Here is a tiny trained network, its code and every weight. The questions are about switching its units off for an input and a target symbol, where a switched-off unit gives its printed mean instead of its output.

import numpy as np


def w(rows, s, z=0):
    codes = np.array(rows[::2]) - 128.0
    scale = np.full(codes.shape[1], s)
    scale[-1] = z or s
    return codes * scale


def norm(h):
    return h / np.sqrt((h * h).mean(-1, keepdims=True) + 1e-5)


def f(y):
    return np.maximum(y, 0)


def softmax(a):
    e = np.exp(a - a.max(-1, keepdims=True))
    return e / e.sum(-1, keepdims=True)


def log_softmax(a):
    a = a - a.max(-1, keepdims=True)
    return a - np.log(np.exp(a).sum(-1, keepdims=True))


def net(x, mask):
    ids = ['ΠΦαβγδεηλτω'.index(c) for c in x.split()]
    T = len(ids)
    res = E[ids] + P[:T]
    u = 0
    for l in range(3):
        r = norm(res)
        for j in range(2):
            rows = slice(3 * j, 3 * j + 3)
            q, k, v = (r @ M[l][rows].T for M in (Q, K, V))
            z = softmax(np.where(np.tri(T) > 0, q @ k.T / 3**0.5, -1e9)) @ v
            o = O[l][rows]
            res = res + np.where(mask[u + j], z, o[:, -1]) @ o[:, :-1]
        u += 2
        y = f(norm(res) @ A[l][:, :-1].T + A[l][:, -1])
        res = res + np.where(mask[u : u + 8], y, B[l][:, -1]) @ B[l][:, :-1]
        u += 8
    return log_softmax(norm(res)[-1] @ U[:, :-1].T + U[:, -1])


Q, K, V, O, A, B = {}, {}, {}, {}, {}, {}
E = w([
[72,140,110],'Π',
[116,115,123],'Φ',
[51,123,142],'α',
[84,120,136],'β',
[139,101,134],'γ',
[138,106,106],'δ',
[181,88,129],'ε',
[163,128,103],'η',
[139,98,134],'λ',
[105,151,139],'τ',
[91,254,213],'ω',
],0.016)
P = w([
[120,156,115],'0',
[254,33,203],'1',
[145,148,73],'2',
[206,40,186],'3',
[121,155,57],'4',
[175,3,193],'5',
],0.0087)
Q[0] = w([
[115,102,32],'0.h0',
[10,70,95],'0.h0',
[5,199,216],'0.h0',
[102,147,254],'0.h1',
[210,153,44],'0.h1',
[98,115,73],'0.h1',
],0.0088)
K[0] = w([
[130,67,1],'0.h0',
[48,98,43],'0.h0',
[45,159,185],'0.h0',
[57,206,34],'0.h1',
[164,80,168],'0.h1',
[140,41,149],'0.h1',
],0.0095)
V[0] = w([
[75,125,126],'0.h0',
[124,141,196],'0.h0',
[117,37,73],'0.h0',
[125,135,142],'0.h1',
[112,137,3],'0.h1',
[188,30,211],'0.h1',
],0.0063)
O[0] = w([
[212,90,158,133],'0.h0',
[127,71,170,93],'0.h0',
[100,219,255,245],'0.h0',
[123,148,133,124],'0.h1',
[171,128,107,92],'0.h1',
[106,190,202,247],'0.h1',
],0.0059,0.0015)
A[0] = w([
[3,210,158,90],'0.n0',
[85,103,70,120],'0.n1',
[101,231,79,4],'0.n2',
[174,212,100,94],'0.n3',
[85,209,42,142],'0.n4',
[17,80,164,179],'0.n5',
[140,133,248,196],'0.n6',
[127,40,107,111],'0.n7',
],0.0054,0.0035)
B[0] = w([
[87,92,216,199],'0.n0',
[93,88,94,144],'0.n1',
[136,234,176,150],'0.n2',
[191,238,23,152],'0.n3',
[86,179,113,181],'0.n4',
[137,66,104,205],'0.n5',
[178,49,108,253],'0.n6',
[94,144,2,171],'0.n7',
],0.0061,0.005)
Q[1] = w([
[192,47,250],'1.h0',
[7,26,162],'1.h0',
[159,40,145],'1.h0',
[162,183,220],'1.h1',
[37,251,213],'1.h1',
[2,88,116],'1.h1',
],0.0067)
K[1] = w([
[171,238,53],'1.h0',
[57,242,154],'1.h0',
[254,135,154],'1.h0',
[111,147,194],'1.h1',
[12,99,93],'1.h1',
[96,55,124],'1.h1',
],0.0077)
V[1] = w([
[101,109,200],'1.h0',
[139,179,102],'1.h0',
[192,240,125],'1.h0',
[92,253,148],'1.h1',
[141,217,14],'1.h1',
[92,236,100],'1.h1',
],0.0053)
O[1] = w([
[112,254,196,156],'1.h0',
[86,167,139,106],'1.h0',
[98,170,216,110],'1.h0',
[115,65,145,26],'1.h1',
[134,134,208,1],'1.h1',
[143,105,143,14],'1.h1',
],0.0051,0.0023)
A[1] = w([
[56,13,103,135],'1.n0',
[91,177,172,199],'1.n1',
[222,197,137,3],'1.n2',
[254,152,158,125],'1.n3',
[204,198,80,51],'1.n4',
[107,74,152,88],'1.n5',
[175,77,101,94],'1.n6',
[198,145,104,109],'1.n7',
],0.0078,0.0047)
B[1] = w([
[213,126,192,254],'1.n0',
[254,123,137,219],'1.n1',
[191,32,23,150],'1.n2',
[56,16,94,225],'1.n3',
[117,93,27,154],'1.n4',
[139,182,110,160],'1.n5',
[72,155,140,195],'1.n6',
[160,114,4,166],'1.n7',
],0.0048,0.0045)
Q[2] = w([
[168,82,44],'2.h0',
[96,66,147],'2.h0',
[95,98,172],'2.h0',
[125,2,179],'2.h1',
[201,178,134],'2.h1',
[81,37,184],'2.h1',
],0.0099)
K[2] = w([
[18,164,119],'2.h0',
[104,187,87],'2.h0',
[178,175,123],'2.h0',
[3,228,142],'2.h1',
[246,108,191],'2.h1',
[23,140,187],'2.h1',
],0.0082)
V[2] = w([
[112,112,143],'2.h0',
[91,234,106],'2.h0',
[192,129,147],'2.h0',
[7,38,83],'2.h1',
[22,119,116],'2.h1',
[2,63,215],'2.h1',
],0.0091)
O[2] = w([
[133,150,136,130],'2.h0',
[216,134,188,3],'2.h0',
[127,90,83,166],'2.h0',
[90,229,99,120],'2.h1',
[133,183,79,82],'2.h1',
[68,200,2,127],'2.h1',
],0.0083,0.005)
A[2] = w([
[103,149,76,254],'2.n0',
[130,157,62,31],'2.n1',
[24,206,112,183],'2.n2',
[105,196,183,64],'2.n3',
[150,180,139,137],'2.n4',
[192,49,249,236],'2.n5',
[254,184,108,114],'2.n6',
[47,78,189,21],'2.n7',
],0.0088,0.0027)
B[2] = w([
[193,130,191,204],'2.n0',
[94,91,161,156],'2.n1',
[106,130,165,207],'2.n2',
[211,84,255,140],'2.n3',
[113,79,145,138],'2.n4',
[84,216,162,254],'2.n5',
[141,234,72,143],'2.n6',
[9,121,134,166],'2.n7',
],0.0096,0.0069)
U = w([
[171,171,182,107],'Π',
[113,125,162,81],'Φ',
[172,113,197,61],'α',
[8,96,140,84],'β',
[162,138,205,56],'γ',
[183,198,108,220],'δ',
[122,62,69,255],'ε',
[121,136,161,106],'η',
[141,121,175,81],'λ',
[104,124,154,71],'τ',
[70,177,49,130],'ω',
],0.012,0.0036)

Each question gives the input, a string of symbols that net reads in full, and the target symbol t.
The units are the heads (3 rows each of Q, K, V and O) and the neurons (one row each of A and B). Each row of codes is followed by its name. A weight is (code - 128) times the scale printed after its matrix; where a second scale follows, it is the last column's (O, A, B and U).
mask holds one flag per unit, layer by layer, with each layer's heads first. A switched-off unit (its flag False) gives its mean, the last column of its rows in O or B, instead of its output. The means were averaged over made-up inputs and are rounded, as every weight is.
A unit's drop is (log p(t) with every unit on - log p(t) with that unit switched off) / (log p(t) with every unit on - log p(t) with every unit switched off).
The circuit of an input: a set's keep is (log p(t) with only the set's units on - log p(t) with every unit switched off) / (log p(t) with every unit on - log p(t) with every unit switched off). Starting from the 12 units with the biggest drops (on a tie, the unit counted first), units are removed one at a time, each time the one whose removal leaves the highest keep (on an exact tie, the one counted first), for as long as the keep stays at least 0.8.
units of the circuit, in order: the units of the circuit, biggest drop first
unit that matters most: the unit with the biggest drop
top k neurons: the k neurons with the biggest drops, biggest first
k most important neurons of layer l: the k neurons of layer l with the biggest drops, biggest first
heads that matter: for each layer, one digit per head in row order, 1 if its drop is at least 0.15 and else 0, layers parted by /
input γ Φ β γ, target ε: unit that matters most : 0.n0
input ω γ α η Π ε, target δ: heads that matter : 00 / 00 / 11
input δ ε ε δ, target β: units of the circuit, in order : (0.h1 1.n1 2.h0)
input ε Π β η β η, target ε: 2 most important neurons of layer 1 : (1.n1 1.n3)
input β τ β α, target ε: heads that matter : 11 / 00 / 00
input η Π ε δ ε ω, target β: units of the circuit, in order : (2.n7 0.h0)
input β η α δ, target ω: top 3 neurons : (1.n1 0.n6 0.n0)
input δ α β Π, target ε: top 3 neurons : (0.n0 1.n1 1.n3)
input η β β β β β, target ε: top 3 neurons : (0.n0 1.n1 1.n3)
input β β γ τ Π ω, target δ: heads that matter : 11 / 00 / 11
input Π γ ε ε β τ, target ε: top 2 neurons : (1.n1 0.n0)
input η ω β ε, target ε: heads that matter : 00 / 01 / 01
input ω α ε ε β ω, target ε: top 4 neurons : (0.n0 1.n1 2.n5 1.n3)
input ω ω Π λ, target δ: unit that matters most : 2.h0
input β β Π α, target δ: 2 most important neurons of layer 1 : (1.n0 1.n3)
input β ω β γ ε ω, target β: top 3 neurons : (1.n0 0.n7 1.n3)
input τ ε β β ε γ, target β: top 3 neurons : (1.n1 0.n0 1.n3)
input α ε Π η, target δ: top 3 neurons : (0.n0 2.n6 1.n7)
input η β β ω β λ, target ε: heads that matter : 10 / 00 / 01
input β α ω α α ε, target ω: units of the circuit, in order : (2.h1)
input β γ α ε β δ, target ε: 3 most important neurons of layer 0 : (0.n0 0.n5 0.n2)
input α ε η Π β τ, target ε: top 4 neurons : (0.n0 2.n5 1.n1 1.n3)
